Each row has a hidden value; after the row comes its tier, the name of the range that the value falls in. Each part has its own.
[  22  -96  -99 -162  268  285 -129  276 -165 -190 -160  370  161 -113
   22   19  207 -110   36  257 -179  172  -75 -123 -252   99 -179  -20
   25  -36   97 -145 -176  106  -23 -261  -53 -271  -27   -9   59] | K
[-298   41 -223 -300  -12  -37   -5  134  -90  162 -147 -253  -47 -148
  -65  -78  -41 -139  108 -216  -95  211   23  -48  501  -18  208  148
  182 -231 -101   79 -232 -193  -76  113   17  119  246  -34  543] | N
[ 503  -96   22 -257 -340 -282 -185  126 -532  277  -43   22 -198  118
   12   -2 -155  -58   44   65  -24 -309   18 -171  367 -242  294  -93
  240 -165 -173   56 -312 -454  159   40   32    1 -113   17   71] | K
[ 165 -165  235 -187 -116 -152   71 -195   66 -155  -49 -226  204   33
 -248  271  -16 -103  129 -166 -164  140   11  120 -138  132  323  122
 -257  419  -99 -305  233 -125  201   84 -202  415  287  -13 -119] | F
[-291   49 -201 -269  -27  -50   -8  152 -139  162 -151 -232  -79 -115
  -50  -97  -53 -147  137 -229 -102  225   23  -44  497   -6  189  165
  188 -231  -91   94 -267 -230  -67  109    0  121  225  -12  561] | V
[-170  -71   37  276 -158  286 -198   34 -120  -73 -351  241  -16   20
 -133 -158  -84    8  239  162  -50   45  438  315  273  -45  200   35
  110 -270 -262    3    0  217  296  -64  -69 -298 -107   42  133] | X
[  49 -118  150 -233  -45 -110  118 -214  158 -132  -45 -370  262  -61
 -264  263  -42  -87  113 -191 -182  200   70  117  -86  159  277  121
 -278  349 -133 -369  295  -58  202  113 -194  447  353  -85  -16] | N
[ 119 -118  172 -244  -29 -122  137 -252  162 -121  -21 -412  282  -56
 -254  282  -69  -57   90 -163 -182  134   87  113  -98  148  256   89
 -284  334 -164 -410  355  -46  222  129 -175  433  332 -122  -67] | Y
[ 475 -105  -41 -312 -317 -280 -164  115 -467  283  -20  -88 -137   27
  -37   11 -180  -51   28   72  -67 -263   62 -200  354 -226  262 -125
  189 -210 -210  -23 -265 -419  216   56   19   48  -58  -45  121] | V
[ 255  -90  319 -137  -49 -108   45 -220  -77  -87  -71 -175   91  161
 -140  248  -20  -48  114 -184  -93   49  -29  173  -82   92  281  171
 -164  445  -65 -205  207 -128   84   80 -197  333  155   32 -199] | U
[  29  -56  244  323   39  189  -41  -12 -394  -15 -224   72 -168  267
    6 -158 -175   61  358   62 -200   83  261  346   46  108 -267  174
   76 -247 -197    1  -84   73  332  -20 -166 -271 -324   39   93] | U
[-104  123  -50 -180   21   -1  -80  107 -367  251 -194 -106 -251   94
   89 -124  -59  -67  117 -229    9   65  -28   37  555  -89  171  217
  321 -167  -50  242 -304 -247 -214   95   -9   -6   12   73  392] | U
[ 617  -66   89 -236 -282 -240 -219   72 -638  358  -59   30 -293  205
   80  -11 -164   21   12   72   31 -418  -13 -113  415 -305  261  -79
  316 -170 -173  149 -302 -411   81   53   39  -86 -248   37  -31] | U
[-122  -16   52  229   16  367 -202  -32 -205   46 -353  146 -108   63
  -56 -168  -78  110  181  125  -19    4  344  374  324  -89   79   88
  191 -297 -242  107    6  302  155  -32  -72 -371 -224   32   90] | P
[-135  317 -118   95 -142  318  -25  217 -146 -148  -70  320  224   55
  151   -3  -47 -199  171  229  140  -65  507   -2  -72  221  -22  -81
    4   48   31 -516   93   60  321 -341    8 -120    8 -121  156] | K
[  15 -108  223  309  -26  151  -34   14 -327  -69 -207  118 -110  227
  -42 -133 -149   18  360   97 -220   88  257  310    0  120 -214  137
   37 -231 -198  -32  -85   59  393  -40 -146 -253 -266   35   90] | X
[-218  374 -197   31  -70  338   91  135    9 -140   -4   59  355  -49
  120   31 -126 -168  152  224  105  -51  626   -4  -80  293 -128 -124
  -81  -28  -45 -714  276  156  417 -289   28  -45   93 -273  230] | Y
[ 461  -85  -55 -326 -333 -284 -142  101 -437  282    2 -108 -118   25
  -26   32 -180  -57   22   70  -45 -293   70 -199  349 -217  270 -135
  182 -189 -204  -52 -232 -409  231   55   42   65  -45  -62  114] | V
[-142 -125  149  285   -5  160   15   46 -224 -115 -199   59  -50  143
  -88 -142 -131  -25  389   66 -275  209  259  293  -22  180 -247  156
  -10 -269 -188  -63  -92   83  422  -34 -146 -206 -173   11  208] | F
[  73   -2  -43 -151  406  362 -124  206 -267 -104 -164  304   77  -26
  119    8  184  -28    8  215 -128  124 -104  -54 -219   87 -292   43
   86  -19  119  -90 -147  162 -136 -242  -73 -321 -140  -13    6] | P
[ 105  -21  -37 -163  406  353 -121  195 -281  -82 -146  299   57   -8
  129   15  192  -14    0  227 -124   82 -136  -48 -223   72 -308   33
  101  -33  121  -64 -153  171 -130 -241  -54 -346 -179  -18  -25] | P
[-125  -75 -216 -255  367  317  -34  252   -3 -205 -104  167  287 -254
  -25   48  194 -115   20  237 -242  279  -38 -153 -298  182 -291  -32
  -62  -95   75 -281  -80  196   30 -237  -48 -195   87 -123  176] | N
[   2 -303  309 -186 -131 -253  297 -246  122 -111  133 -245   28  261
 -139  291  139 -121  209 -244 -145  -84 -387  267 -132  192  154  239
 -101  333   24   97  100  -70  194  149   44  235   93   40 -158] | K
[-200  376 -183   17  -62  314  109  130    1 -133    8   32  354  -40
  124   40 -130 -170  155  203   95  -44  605  -13  -88  302 -138 -113
  -89   -4  -35 -719  274  131  408 -282   20  -19   97 -271  229] | Y
[ 497 -129   -2 -308 -354 -308 -172  113 -476  278  -21  -17 -174   80
  -21   28 -137  -65   23   56  -33 -316  -16 -184  366 -247  332 -107
  225 -156 -177   59 -292 -445  166   56   51   34  -75    2   65] | F
[-290   49 -164 -257  -46  -70   21  136 -131  145 -126 -223  -84  -71
  -41  -75  -43 -166  155 -243  -93  208   -3  -26  461   19  189  183
  175 -179  -68   93 -256 -245  -55  105    7  142  220   -3  531] | V
[-164  -60   86  228   89  200   79  -19 -120 -101 -167 -143   68   40
 -104 -114 -206   19  348   82 -304  222  382  271  -28  220 -333  103
  -79 -330 -264 -256   71  166  471   -5 -149 -157 -109 -120  249] | Y
[-105 -265  191 -256  -73 -219  366 -304  277  -80  168 -479  140  120
 -187  300   71  -85  176 -231 -175  -66 -265  261  -70  216   94  185
 -148  201  -65  -41  244   40  270  201   78  269  176  -98  -57] | Y
[  88  -38  247  299  137  239  -66  -39 -452   43 -232   33 -200  271
   35 -162 -183  124  318   72 -200   65  235  356   55   73 -341  181
  103 -274 -202   30  -83  123  277  -14 -182 -324 -388   25   59] | P
[ 449  -64  -83 -379 -234 -267 -112   79 -402  308    2 -210  -90  -23
  -18   27 -196  -27  -13   65  -68 -283   74 -220  382 -214  210 -141
  187 -256 -233  -77 -192 -375  184   90   58   57  -25 -115  151] | Y
[ 412  -82 -102 -351 -284 -248 -146   98 -393  298  -20 -155  -93  -33
  -42   16 -185  -37   -1   76  -54 -268   94 -200  397 -231  265 -146
  192 -251 -231  -52 -208 -358  203   71   51   47  -23  -91  152] | N
[-112  -31 -189 -232  378  309   15  202    9 -187  -87   84  295 -227
    2   44  136  -90   24  224 -231  221   28 -126 -261  195 -320  -36
  -60 -125   33 -333   -7  200   52 -204  -26 -192   77 -165  178] | Y
[-253   36 -198 -290   11  -50   -7  121 -120  171 -149 -285  -55 -139
  -67  -83  -70 -123  114 -213 -125  220   32  -49  484  -15  169  148
  167 -249 -118   57 -226 -206  -62  127   -9  124  226  -42  539] | N
[-270   63 -214 -292   -6  -47   -4  136 -127  173 -141 -277  -56 -137
  -49  -86  -70 -134  115 -217 -104  213   42  -60  497  -11  175  145
  179 -242 -109   55 -232 -218  -65  115    1  128  231  -41  555] | N
[ -77 -270  198 -265  -78 -224  365 -311  277  -83  172 -475  150  118
 -191  310   69  -81  168 -224 -173  -82 -264  254  -84  211  107  174
 -157  214  -68  -57  256   38  273  198   79  276  176 -102  -80] | Y
[-231  341 -184   57 -137  332   31  191  -33 -170  -40  196  321  -25
  102   25  -76 -212  179  212  115    1  582  -10 -101  282  -46  -95
  -76   48    5 -644  185  108  398 -332   -6  -31  100 -191  219] | V
[ -42  427  -58  146 -125  358  -38  164 -263  -73  -75  298  155  162
  235  -16 -109 -141  167  215  221 -158  571   53  -20  202  -54  -62
   52   78   25 -527  139   58  288 -339  -10 -141  -95 -120   93] | U
[ -39  -80  -99 -155  289  285  -70  280 -152 -202 -120  351  161  -84
   50   19  219 -129   65  234 -187  185 -102 -114 -289  158 -256   11
   21  -36  131 -146 -186  107   -7 -268  -34 -271  -33  -19   90] | K

Next part:
[ 164  -49  156  -75 -209   29    0   78   76  -54   22  -46   33   56
  152   13   78  -75  -70  -50   -4  103  -44  -53  -28  109  208   -5
  -25  -94 -204  -15  -39  191   68  -68  118  -60  -50   20  -99] | C
[-129   10  -93  -28  261  112 -139   11    2  -74 -112   96 -118 -101
   30  161 -183  -84   38   68  -39 -166  -53   59 -104 -126 -287   10
   31    5   55 -217  101 -203  -33  105 -140   16   88   82   43] | L
[ -68    4   54 -104 -140  -11  -18  -52  -12 -118  113   42   69  121
  182   41   62   15  -77   14   97  -65  105  -54 -155   32   82  -87
  -17   87  -60  -19  -14    9  -45  -34  136  -10  -10  -13  -53] | Z
[  11    0   36 -188 -128  -24   63   68  -43   11 -139   37   91  139
  -46   27  -70  -70   10  161  173  -24 -104  -55  -80  124  -69   27
  -10  -53  -38 -113 -110  166  -40    7 -156 -175  -30   55   29] | Q
[ -68   30 -116   34  235   50   30   47   64   -9 -178  -34  -48   18
 -144   62 -136 -118   41   99   37 -130 -114   21    3  -97  -68   77
   53 -142  120 -104   13  -97  -35   17 -131   21  -18   84  117] | R
[  63  -62  122 -262  -32   37 -133   20  -78  -68    0  144   30   56
  225  145  -47 -116  -14   59   45  -88   -1  -20 -134   67 -116  -85
  -62   72 -155 -205  -97  115   20   -7  -74 -111   72   88  -71] | T
[ 160  -72   69   75  214 -112  -63  -84   47    4  105   23    1  101
  117   85   87 -164 -101  -74 -108 -231  132  -32   40 -237  103  -28
   -6 -107   50   20   61  -97  -35  -53  105  149   48  134   79] | C
[  30   18   76   43  -20 -120   99  -11   49   40  -24  -84   48  260
 -127  -46   20 -100  -63   24  107 -223  113  -56   47  -26   92   92
  -67 -152  156  116  116   11  -87  -20   52  -38  -86   39  148] | Z
[  75  -82  138  -80  119  -20   -9  -30   64  -47   72   52  -20  167
  127   39   86 -123 -110  -14   33 -129   64  -26  -21  -38  232  -43
   19   24  -33   23  -99   97   35 -121  156    1   14  148   44] | T
[-118   14  -98   25    6    3   57   22   94  -55 -133   57  -46  -17
 -106    8  -47  -11  -25  112   66  -70 -158  -54 -173   10  -69   50
   40  -29   34  -99   25  -60  -54   79  -56  -21   19    9   36] | E
[ -32  -45   72 -130  179  -82 -115 -108  -82  -31   73  172  -59  132
  136  141  -20  -91  -70   48   23 -328  175  -39 -129 -133 -193  -55
  -30  121  122  -91   69 -137 -105   52  -57  -35  154  146  138] | Q
[-145   21   24  -36   46   64 -110  -34  -69  -65   60   44  -42   17
  140  100  -89   52  -45   11   17  -45  159   64  -28 -123 -180  -10
  103   80   55  -16  179 -170  -81   87   20  -55   35   82   52] | E
[-276  109 -192 -147  209  130 -153  -44 -218  -93  -45   43  109   -7
  119  228 -277    3  125  155  115 -107  118  133  -30 -199 -409  -90
   96   46  100 -231   46 -265 -133   72 -215   19  -15   42   15] | A
[ 125   -5  -36   90  -47  -40   43  118   90   73 -235  -39   -8  -53
 -183   -3  -95 -117   14   65  -50  -20 -222  -46    2    2 -152  165
  -17 -277   -4  -99  117   10  -33  121 -195  -52   -7   26   49] | L
[ 141  -67  120 -122   41  -51  -36   -1    2  -11   14   54   28  132
  114   74   34 -155  -57   16   15 -142   25  -53  -38  -11   65  -27
  -47  -44  -51  -68  -75   97    5  -62    0  -31   37  111   30] | T
[  46   56  -35  -46  -46  -49  191  -10   49  -57   39 -184  102  235
    4   -2  107  -61  -19   34  137  -17   42 -128  -12   -2  386  -27
   43 -122   85   68 -180   53  -57 -199   61   54  -85   18  117] | E
[ -57  -26   99 -196  -17  -10 -251  -71 -171  -62   75  225  -75  -20
  267  208 -107  -12  -36   30  -35 -223  180  -14 -206  -67 -488  -65
  -68  175    3 -206  218 -185 -118  198 -153 -124  209   75   23] | E
[  40   94 -166   34  -30   -8  206   83  -17   47 -134 -245  225  110
 -133   -9  -57  -25   68  123  128  206 -108  -11  171  -90  183   61
  199 -299   54   31 -159   47  -77 -115 -133   32 -179   41   87] | Q
[  87  -68    7   64  320 -104 -176  -67  -22   51  -38  151  -64  -20
   29  152  -88 -184  -41    6 -149 -356   62   16  -11 -276 -337   37
  -43  -93  113 -136  207 -227  -87  139 -137   79  147  155  116] | T
[-101  108 -218  -20  -91   43  -14   13 -138  -49  -54  -80  256  -53
   74  108 -144   52   92  115   70  148  -33   46    7 -136 -193  -45
  131 -142  -44 -142  -10 -128 -120   42 -159   72 -101  -54  -86] | Z
[ 122   14 -143  161  204  -62  178   63  113   84 -177 -172  151  100
 -228  -32  -25 -168   19   84   34    9 -173    7  201 -175  239  101
  132 -369   75   35 -132   44  -18 -123  -55  138 -163   99  102] | T
[  24   44   18  -12 -172  -35   44   20  -85   23   27 -106  160  106
   61   14  -21   46  -28   30   70  132   96    9  100  -73    0   29
  125 -121   -1   73   66    2  -98    5  -17  -58  -90   39   34] | A
[  63  -29  -42  -75  121   16   44  -42   26 -102  101  -41  159  112
  203   82  107  -91  -40   20   58   51    2  -18    5 -124  381 -153
  125  -44 -111  -34 -304   82   34 -239  154  166  -75   91  -62] | C
[ -77   44 -130 -104  162  141   11   69  -46  -49 -125  -64  121   20
   24  108 -157  -71   87  131  106  102 -106   92   72  -81   20  -31
  159 -104  -39 -142 -188   26    8  -94 -114   15 -103   93  -14] | L
[ -18   39  -24 -113   -4  -79  -17  -17 -188   63  -43    4  213  160
   15   87 -128  -39   27  137  134  -68  106   38   84 -127 -233    2
   67  -93   74  -51   21  -27 -142   39 -183  -75  -59   90   75] | A
[ -19   81  -49 -131  -63   82  212   75   -3  -53  -38 -239  174  234
   -3   -6    6  -25   41  100  235  195  -21  -20  105   53  415  -26
  160 -132    3   57 -297  181   -2 -253   30  -35 -201   51   58] | Q
[  39   45   31 -257 -196   46   15   67 -111  -54  -41  -51  113  110
  130  105  -62  -43   54   97  136   69   -8  -66  -76  118  -24  -46
  -10  -38  -81 -147 -131  118  -41  -51 -158 -139  -21   11   -9] | Q
[  28  -92   81   95  154  -94   49  -54  123   11   46   76  -60  113
   -5  -38  110  -45 -173   -4  -10 -103   23  -21    0 -137  192   38
  132    4   54  126   15   -3  -18  -29  175   26   36  181  118] | R
[  84   11  -21  126  -59 -184  297   24  101  111  -93 -164  199  288
 -267 -159   96  -58  -84  103  176   19  -62  -68  157  -50  353  121
  127 -273  118  221 -104  158  -79 -119   67    3 -195   81  155] | A
[ 124  -97   64  164  129  -96  100  -23  181   19   37  -19   38  125
  -25  -73  157  -97 -163  -36  -23  -24  -34  -13   95 -149  385   32
  128 -140  -26  161  -59   88   35 -118  257  116  -80  144   39] | C
[-254   33 -110  -19  198  215  -97  -11   42 -186   20   39 -140 -121
  162  132  -99   57   -9   19   -8   33    0   79 -128 -112  -32  -63
  172  134   -1 -118   29 -211    3   13   73   53   49   62  -12] | R
[-180   -1   11 -219   81   56  -75  -56  -68 -128   33  148  -25  102
  156  129  -61  -19  -24  109  142 -167   77   -9 -201    3 -101 -105
   15  195   19 -149  -69  -46  -52   -3  -14  -73   68   78   23] | E
[ -48  -49   14  148   38 -162  160  -51   99   61  -12   26  159  225
 -161 -144   88   -7 -161   85  146  -60   -1   20   87 -123  226   65
  153  -91   62  214  -19   87  -60  -43  211   28 -151  115   66] | Z
[ 175  -14   79  -50  107  -32    2   -3  -78   41   77 -137  192  205
  136   81   12 -137  -17  -20   30   12  164   52  249 -187  203  -38
   95 -192   -7   69  -92   72  -16 -175   51   58 -122  150   52] | C
[  38 -140  149  -34   46  -42 -213  -43  -55   16   60  274  -13  -72
  219   89  -22   -5 -149    5 -102  -33   42   80  -43 -151 -281  -19
  109  109 -147  -65  145  -26  -17  160   38  -73  126  186  -64] | T
[   3   21 -115  130   25  -86  115   79  112   79 -276  -14  -20   -2
 -319  -39 -104  -90    7  137   29 -118 -235  -62  -44  -24 -171  185
    4 -248  120  -73  119  -51  -89  143 -209  -43  -17   23  127] | Q
[ -25   84  -81  -11  -61   57  -30   82  -73   11 -134  -97   32  -44
  -29   96 -180  -13   78   67    5   47  -25   19   32  -59 -272   85
   50 -175   50 -114  162 -126  -99  119 -233  -73  -21    4   58] | Q
[-113   12 -100   63  203   78   -2    2   -9  -18  -29  -25   44  -16
   27   57  -90   27  -25   61   19  111   -4  117  112 -222    6   10
  272  -50   37   16   -5 -111  -39  -13   15   47  -53  148   54] | R
[  29   48   31    9 -179  -67   87   67   32   34 -122  -96   71  152
 -150  -37  -52  -70   -3   63  107  -99  -19  -62   -2   76  -45  118
  -86 -198   61   13  128   47  -78   53  -70  -99  -96  -35   65] | Z
[ -77  -21   40  -88   63  -79   56 -134   21 -115  177   51  103  267
  152   19  148  -42 -121   29  157 -194  169  -65 -116  -64  311 -136
   21  117   37   67 -160   23  -47 -171  247   86  -32   66   31] | Z
[ 147   55  -47  -42  -27   17  232  148   -3   90 -171 -289  274  223
 -153  -45  -56 -124   71  120  182  231 -126   28  299   -4  343   81
  163 -366  -16   71 -272  265   11 -223  -88  -37 -271   95   67] | L

Part 3:
[-290 -212   -4    8  134  389  280 -515 -379   22  -21 -224   70  107
   -1  241   41   59 -178  107 -163 -121  471 -115 -129  -88   68  -37
 -147 -208  172   -7  155   85 -118   13   46  -85 -102   56 -129] | GT
[ -89  244  -11  122 -305  -42 -143   29  -51 -143  244 -158 -327   15
  211  -18  -70  -28   47 -131 -130 -321   44   81   80   90   32  123
   42  159 -134  -70 -198  -46   -3 -159 -263   96  251   -6  -41] | PQ
[   4  184   28  -62  126   -4  -81  201 -177 -209  277  -63  -93  -98
   87  -83   46 -130  -20    2   -5 -297 -144  -33  162   43   25  117
   52  -37 -133  -62 -276 -140   93  141 -136   93  168   91    2] | DG
[ -40  112  142  -18  213  140   24 -300 -390   29  -10    5 -170  157
  185   68  138   68 -189  162  -94   27   40   68 -121  267 -246 -207
   63  -41  323  159  204 -164  -98  -43   26 -148 -125 -134   94] | Sb
[ 139   93 -112  -85 -212 -165  -27 -150    7  -42  -24 -199   74 -368
  -96  -60  -39 -136 -143   93 -211  -52  -92 -115  -84 -218   54  311
 -401 -172  -24 -416    6  287  205  -39 -157   41  -34  109   -3] | CJ
[   6  129   36  -43 -178   99 -198   81 -109 -237  148 -111  -86  -77
  225  -54   60  -39 -169   81 -156 -147  -85  107  130  186  -24  190
   34   12 -115 -170 -253    9  -33 -102 -152   -2  -30  123  -40] | Dl
[ -73  -22  142  -11  188  152   57 -141 -362  -78  -95  111  -32   -1
  148  -17  104  -52 -309  124 -189  -30  -99  -78  -81  204 -243  -34
   34 -132  295   47  252 -106 -128  -12   32  -92 -113 -225  208] | Dl
[  49  193   39 -106  -79  -16 -202  110 -143 -194  104 -174 -427   50
 -157 -137  231  -36  -19 -106  -85 -251  172  185  -10  116    6  -86
  -88  235   -6    3 -285 -112   51 -260 -100   35  209 -177 -140] | HP
[ -20  154  -73   18 -265 -113  -78  -68  -73  -83  164 -232  -58 -133
  271   -7 -111  -42  -85  171  -68 -120 -102  -13   60   42   36  214
  -85 -132  -85 -202  -97   46   10    8 -187  -28   35  149   97] | Dn
[-300 -235  -59  -66   97  125  342 -393 -516    9  -49 -275   54  -59
   24  112  -12  -46 -227  264  -95 -157  268 -202 -120  -32   55  -61
 -167 -453  222  -31  181   31 -173  150  108 -112   14 -125   89] | CJ
[  84  119   18   -7 -166  -51  -23 -140  114  -50  115 -121  101 -164
  104  -35 -108 -100  -86   33 -167  -88 -175 -197  -10 -259   57  331
 -322 -116   -2 -272   48  188  126   26 -256  -15   -4  136  172] | PQ
[ 304 -228 -301  160   99  140  -99   95  237  -65 -349  168  -26  284
 -376  -75  268  270  153    8  146  308  365 -144 -121   66  -87  -47
   51  399   54   98  311 -287  318 -132  295  -53 -232  -53  282] | Sb
[ 394 -146 -476  164 -187 -295  -83  173   51  -16 -416  167 -121  -31
 -269 -237  155  190  174  159  100  294   69 -144 -121  326 -213  -69
  184  159   49  -58  365 -273  345  -13  348   32 -110 -256  440] | Sb
[ 103  104 -234  264  127  -93 -160  120  -99  -21 -275  211 -139  -83
    7   39   72   52 -149   72   32  186   27   65 -122  319 -306   68
  208  272   43    4  344 -274  189 -195  129   68 -202  -27   99] | ZR
[  80  262   73  -34  134   81 -110 -100   13  -61  197  -79   88 -153
   98   81   -8 -101 -137   15 -105  -85 -124  -14   24 -181    3  292
 -219   12  -70 -214  -95  106  191    8 -254   33 -107  353 -119] | DG
[ -73   96  198    6  231  149   63 -282 -358   18    9   52 -169  182
  185   40  107   30 -182   89 -118  -34   -5  -17 -121  193 -237 -185
   38  -40  357  192  256 -174 -125  -26  -14 -141  -56 -214  186] | HP
[ 337  102  -98 -185 -164  -61  -94  -34 -116 -117   32  -27  158 -379
  -36 -171  107  -75  -71  146 -265  -12 -257  -44   65   82  -74  237
  -94 -203  -93 -451 -172  222  290  150  -56  101 -148  177  -43] | Dl
[  -6   63  -16  -53   27  -12  -54   35    4 -146  105 -158  133 -185
  107   -5  -54 -130 -205  165  -19  -79 -143 -138   52 -173   81  324
 -245 -161  -65 -212  -56   55   61   52 -152  -52  -53  214  126] | CJ
[ 132  162  -10 -135   88  -53  -23   10 -143  -97  203  -95   91 -212
   58  -74   24 -116  -47  132  -53 -140 -217 -102   92  -55   14  177
 -104 -197  -71 -216 -168   26  188  229 -122   44    7  198   40] | PQ
[ -95  128 -172  172 -168 -166   19 -307 -374  122 -138 -120 -265  -46
  235  113  -54   80 -148  224  -73   58  128  116 -183  358 -230 -101
  106  -48  184   -4  302 -109  -49 -145   41  -48  -67 -127   70] | Dn
[ -98   18  130  -62  355  219   82 -179 -484  -63  -20   56  -27   -7
   93   58  158  -48 -288  138 -139  -69   10    0  -65  214 -209  -97
   70 -142  240   67  128 -128  -80   45   62  -54 -127  -89    0] | ZR
[-122   39  148  -46  136  263  190 -543 -489   84   79  -97 -121  175
  156  134  103   89  -95  100 -209 -105  208   11 -122  165 -141 -240
   23 -160  309  102  143  -14 -108   57   -6  -99  -59  -91  -46] | HP
[ 251 -281 -479  210  -27  138   68   -5   89  -27 -293  139  153  -14
 -397  -10  138  200  229  -41  -10  146  408 -222  -57   26   -8  110
  135  196 -156 -177  223  -79  447   73  284  179 -190  126   35] | ZR
[ 157  111    3 -159  106  -37  -46  -53   14  -80   35 -130   87 -254
 -213  -63   84 -159 -147   30 -120  -73  -68 -117  -66 -302   63  250
 -424  -76    9 -284  -57  167  246   -2 -141   23  -41  133  -39] | DG
[ 136  251  137  -53   19   45 -145  -59   83 -107   64  -13 -202 -119
 -280  -73  137 -147  -63 -323 -295 -226   37    5 -113 -275   -5  172
 -374  267   42 -190  -74  168  236 -276 -277  138  124  -63 -197] | CJ
[ 160 -270 -393  252  176   46  -16  197  253  -47 -357  137   45  170
 -389  -24  134  161   98   13  248  231  366 -272 -127  -96   -6   98
  -12  329  -15   76  395 -328  322  -71  271   -5 -153  -15  342] | Dn
[ -50  100   24   -3 -126  -18  -53 -133   77  -71  102 -224   95 -136
  195   50 -129 -100 -227  149  -83  -49 -107 -125  -15 -240   84  352
 -353 -138   -1 -227   38  149    3  -59 -249 -106  -64  206  150] | PQ
[ 230  140  -80  314  108   81 -232   38  186    2 -210  319 -222  297
    2   13  144  217   53 -115   30  247   94   34 -134  233 -314  -33
  201  556  137  188  402 -333  217 -285   49  -18 -201  -73  239] | Sb
[ 368  183  246 -268  252   51  -63   16   55 -126  111  120  -34  -98
 -403 -273  274 -180   21 -256 -258 -194 -217 -193  -54 -328  -37   74
 -390   82  158 -154  -93  106  338   50 -189   82  110 -158   53] | Dn
[-223 -230   30  -25  232  378  369 -466 -352   32   68 -152  103  164
  -76  155   51   43  -18   25 -126 -210  396 -272  -86 -191  101  -85
 -137 -244  191   57  150   23  -38  208   45  -48   21  -13    7] | PQ
[-228   18   -6   70  149   95  130 -288 -462   17  -44  -86  -75  -42
  192  158   -9  -22 -271  187 -103  -69  121    2 -114  184 -148  -44
   35 -179  197   29  223  -83 -128  -16   32  -55  -79  -55    6] | GT
[ 355  161  158 -272   82   66 -123  -94  -24 -117  129  -10   78  -65
  -34 -178  210  -25  -53  109 -169   21 -264  -52   34  -30  -72   70
 -206  -92  100 -188 -145  101  205  114 -108  -76 -135  101   95] | Sb
[ 240    1 -281  223  -39 -137 -153   97   47   -3 -308  167 -176   99
  -68  -77  121  183   33  113  102  274   83  -17 -130  310 -255  -47
  180  288   97   67  370 -313  213 -160  203  -33 -171 -141  329] | Sb
[ 262  118   92 -235   59  -55  -37  -70   -8  -83   19  -64  -66 -181
 -375 -207  201 -157  -46 -115 -229 -147  -68 -132 -112 -280   18   90
 -444   -8  130 -227  -62  167  269  -39 -138   47   90 -140    5] | Dn
[ 275    7 -306  186   82 -119 -173  246  -87  -71 -355  299  -92 -118
 -134 -110  178   76  -72   88   14  232  -28   15  -84  404 -336   33
  276  250   25  -54  301 -293  289 -102  249  104 -221 -112  182] | Dl
[-207   86  -97   99  130  -25   84 -246 -482   52  -69 -116 -151 -103
  172  174  -20  -20 -248  214  -42  -43  144   76 -137  247 -169  -59
   66 -131  151   14  211 -121  -69  -52   51  -19  -65  -30  -56] | CJ
[-152  120  153    4   69  106  -95   70   16 -194  230 -148  -16   44
  255   28  -61 -116 -212   62    7 -190 -110  -90   89 -153   82  258
 -182  -24  -15  -13  -90  -74 -105  -44 -252 -108   53  132  173] | PQ
[-125   37  122  -15  158  163  130 -388 -435   49    8  -67 -136  149
  174   92   85   56 -172  157 -120  -46  118   -3 -128  190 -172 -197
   17 -138  323  135  213 -107 -138    5   21 -141  -67 -152   93] | HP
[  -2  186  128  -11  -65    3 -132   78   21 -176  104  -73 -359   29
 -179 -130  112 -127  -24 -295 -185 -329   85   -6  -55 -156   31   66
 -247  263   49  -23 -112  -17   65 -278 -238   81  291 -250  -23] | PQ
[ 101  207   44   49  252   16  -48 -139 -349   40  -43  147 -226   81
   90    7  165   63  -82   76  -56   46  -34   95 -110  350 -329 -206
  198  101  244  141  210 -254   79  -23   62  -18  -98 -139   69] | HP
[-119  272   11  107 -191    8 -216   66  -45 -165  189 -187 -416   57
   91   24   21  -33  -23 -167  -86 -301  185  194   27   69   35   86
  -27  307 -121  -16 -231  -87   -3 -323 -248   82  223    0 -180] | PQ
[  25 -380 -442  148   83  171  229 -106  -36   -8 -227  -59  165   35
 -402   72   84  146  164   40   80   30  548 -307  -86 -142  138   61
  -23    8  -90  -91  213  -87  298  142  286   91  -85   99   51] | CJ
[ 135  138  190 -103 -276   42 -144   60  -29 -248  231  -33 -298  150
  104 -274  134    2  104 -129 -230 -286 -150  -31  117  127  -26  -46
    8   76   58   -3 -233  -44  -35  -53 -190  -17  256 -273  221] | Sb
[ 237 -367 -368  185   30  189   29  126  189 -112 -357  210  156   86
 -411  -94  187  170  130  -52   10  172  331 -301  -63  -26  -23  129
   58  235  -50  -81  299 -153  342    1  287   80 -190  -34  250] | Dl
[ 187  180  186  -67   53  105 -140  -55  173 -129   22   60  -63 -116
 -259 -103  136 -153 -117 -292 -320 -149  -68  -94 -106 -339  -20  250
 -425  221   84 -217    9  201  230 -239 -275   84   28  -49  -62] | GT
